Here is a tiny trained network, its code and every weight. The questions are about switching its units off for an input and a target symbol, where a switched-off unit gives its printed mean instead of its output.

import numpy as np


def w(rows, s, z=0):
    codes = np.array(rows[::2]) - 128.0
    scale = np.full(codes.shape[1], s)
    scale[-1] = z or s
    return codes * scale


def f(y):
    return np.maximum(y, 0)


def softmax(a):
    e = np.exp(a - a.max(-1, keepdims=True))
    return e / e.sum(-1, keepdims=True)


def log_softmax(a):
    a = a - a.max(-1, keepdims=True)
    return a - np.log(np.exp(a).sum(-1, keepdims=True))


def net(x, mask):
    ids = ['Ωαβδεζηθμξσψ'.index(c) for c in x.split()]
    T = len(ids)
    res = E[ids] + P[:T]
    u = 0
    for l in range(2):
        r = res
        for j in range(2):
            rows = slice(2 * j, 2 * j + 2)
            q, k, v = (r @ M[l][rows].T for M in (Q, K, V))
            z = softmax(np.where(np.tri(T) > 0, q @ k.T / 2**0.5, -1e9)) @ v
            o = O[l][rows]
            res = res + np.where(mask[u + j], z, o[:, -1]) @ o[:, :-1]
        u += 2
        y = f(res @ A[l][:, :-1].T + A[l][:, -1])
        res = res + np.where(mask[u : u + 4], y, B[l][:, -1]) @ B[l][:, :-1]
        u += 4
    return log_softmax(res[-1] @ U[:, :-1].T + U[:, -1])


Q, K, V, O, A, B = {}, {}, {}, {}, {}, {}
E = w([
[106,196,151,143],'Ω',
[91,197,167,116],'α',
[108,62,224,159],'β',
[86,118,87,214],'δ',
[131,160,4,129],'ε',
[170,154,93,147],'ζ',
[120,34,159,144],'η',
[61,149,95,218],'θ',
[70,115,76,96],'μ',
[192,166,158,81],'ξ',
[91,118,102,74],'σ',
[200,22,115,111],'ψ',
],0.017)
P = w([
[118,82,144,82],'0',
[175,60,48,64],'1',
[83,108,60,254],'2',
[105,58,156,95],'3',
[189,78,43,50],'4',
[108,189,106,151],'5',
[107,58,168,92],'6',
[198,50,48,51],'7',
[115,184,76,156],'8',
],0.0066)
Q[0] = w([
[241,162,163,253],'0.h1',
[34,191,122,186],'0.h1',
[129,182,235,196],'0.h2',
[174,179,96,41],'0.h2',
],0.0059)
K[0] = w([
[98,143,118,49],'0.h1',
[90,199,110,254],'0.h1',
[207,66,186,233],'0.h2',
[122,187,58,137],'0.h2',
],0.0057)
V[0] = w([
[1,99,147,120],'0.h1',
[217,104,151,101],'0.h1',
[142,133,161,44],'0.h2',
[54,132,34,99],'0.h2',
],0.0066)
O[0] = w([
[34,85,136,73,152],'0.h1',
[254,100,152,190,99],'0.h1',
[13,145,78,72,97],'0.h2',
[130,133,50,114,252],'0.h2',
],0.0054,0.004)
A[0] = w([
[212,68,144,52,253],'0.n1',
[1,51,153,91,190],'0.n2',
[169,40,204,146,207],'0.n3',
[71,205,125,189,91],'0.n4',
],0.0085,0.0021)
B[0] = w([
[5,187,146,254,214],'0.n1',
[28,127,176,88,254],'0.n2',
[133,58,90,191,212],'0.n3',
[87,148,118,186,176],'0.n4',
],0.0091,0.0061)
Q[1] = w([
[162,113,254,120],'1.h1',
[68,169,130,103],'1.h1',
[130,169,142,104],'1.h2',
[131,72,122,75],'1.h2',
],0.0088)
K[1] = w([
[69,97,219,254],'1.h1',
[108,137,107,140],'1.h1',
[67,157,182,175],'1.h2',
[126,146,1,81],'1.h2',
],0.0078)
V[1] = w([
[97,6,122,221],'1.h1',
[131,111,61,155],'1.h1',
[113,84,140,246],'1.h2',
[186,185,255,159],'1.h2',
],0.0056)
O[1] = w([
[175,190,167,66,203],'1.h1',
[94,123,3,77,191],'1.h1',
[139,57,144,199,206],'1.h2',
[56,207,96,207,3],'1.h2',
],0.0066,0.007)
A[1] = w([
[132,206,196,94,46],'1.n1',
[2,21,84,172,3],'1.n2',
[177,104,240,199,253],'1.n3',
[182,139,119,139,82],'1.n4',
],0.0068,0.0021)
B[1] = w([
[134,249,151,211,138],'1.n1',
[231,211,216,77,247],'1.n2',
[110,60,60,164,181],'1.n3',
[255,114,162,125,132],'1.n4',
],0.0083,0.012)
U = w([
[54,178,111,184,100],'Ω',
[107,228,159,156,4],'α',
[87,64,158,151,67],'β',
[177,159,142,149,115],'δ',
[119,2,49,93,238],'ε',
[123,139,59,186,233],'ζ',
[248,114,159,125,76],'η',
[207,200,160,135,94],'θ',
[163,117,130,37,94],'μ',
[54,136,81,222,202],'ξ',
[93,135,117,79,182],'σ',
[224,113,112,192,130],'ψ',
],0.0074,0.0036)

Each question gives the input, a string of symbols that net reads in full, and the target symbol t.
The units are the heads (2 rows each of Q, K, V and O) and the neurons (one row each of A and B). Each row of codes is followed by its name. A weight is (code - 128) times the scale printed after its matrix; where a second scale follows, it is the last column's (O, A, B and U).
mask holds one flag per unit, layer by layer, with each layer's heads first. A switched-off unit (its flag False) gives its mean, the last column of its rows in O or B, instead of its output. The means were averaged over made-up inputs and are rounded, as every weight is.
A unit's drop is (log p(t) with every unit on - log p(t) with that unit switched off) / (log p(t) with every unit on - log p(t) with every unit switched off).
The circuit of an input: a set's keep is (log p(t) with only the set's units on - log p(t) with every unit switched off) / (log p(t) with every unit on - log p(t) with every unit switched off). Starting from all 12 units, units are removed one at a time, each time the one whose removal leaves the highest keep (on an exact tie, the one counted first), for as long as the keep stays at least 0.8.
units of the circuit, in order: the units of the circuit, biggest drop first
top k neurons: the k neurons with the biggest drops, biggest first
k most important neurons of layer l: the k neurons of layer l with the biggest drops, biggest first
heads that matter: for each layer, one digit per head in row order, 1 if its drop is at least 0.15 and else 0, layers parted by /
drop of u: that unit's drop, to one decimal
input ε β δ, target θ: units of the circuit, in order -> 1.n2, 1.n3
input ψ η μ σ ε θ ε, target ε: units of the circuit, in order -> 0.n1, 1.n2, 1.h2
input ζ ε η ξ ζ ψ ξ ξ Ω, target ξ: heads that matter -> 10 / 01
input ε θ σ, target μ: top 2 neurons -> 1.n2, 0.n1
input ξ μ ε μ, target μ: top 2 neurons -> 1.n2, 0.n2
input ε ψ ξ ξ α ζ ξ ψ, target ψ: top 3 neurons -> 1.n2, 0.n1, 0.n3
input α μ β, target ε: top 3 neurons -> 1.n3, 0.n3, 0.n1
input β ψ σ α, target α: top 4 neurons -> 1.n1, 0.n3, 0.n1, 0.n2
input ε β α ψ β α α, target α: most important neuron of layer 0 -> 0.n3
input ε β ζ β ξ Ω, target ξ: top 2 neurons -> 1.n2, 0.n4
input Ω ξ ψ β η β α Ω θ, target α: top 3 neurons -> 1.n2, 0.n4, 0.n2
input μ β ψ ξ α δ μ, target μ: 3 most important neurons of layer 0 -> 0.n1, 0.n2, 0.n4
input β ε η ψ ξ σ σ μ θ, target α: 2 most important neurons of layer 1 -> 1.n2, 1.n3
input ψ ξ ε α Ω α ξ, target ξ: drop of 0.h1 -> 0.1
input ε ψ μ β θ ε ε, target ε: drop of 1.n1 -> 0.1
input ε μ β, target ε: drop of 1.h2 -> 0.2
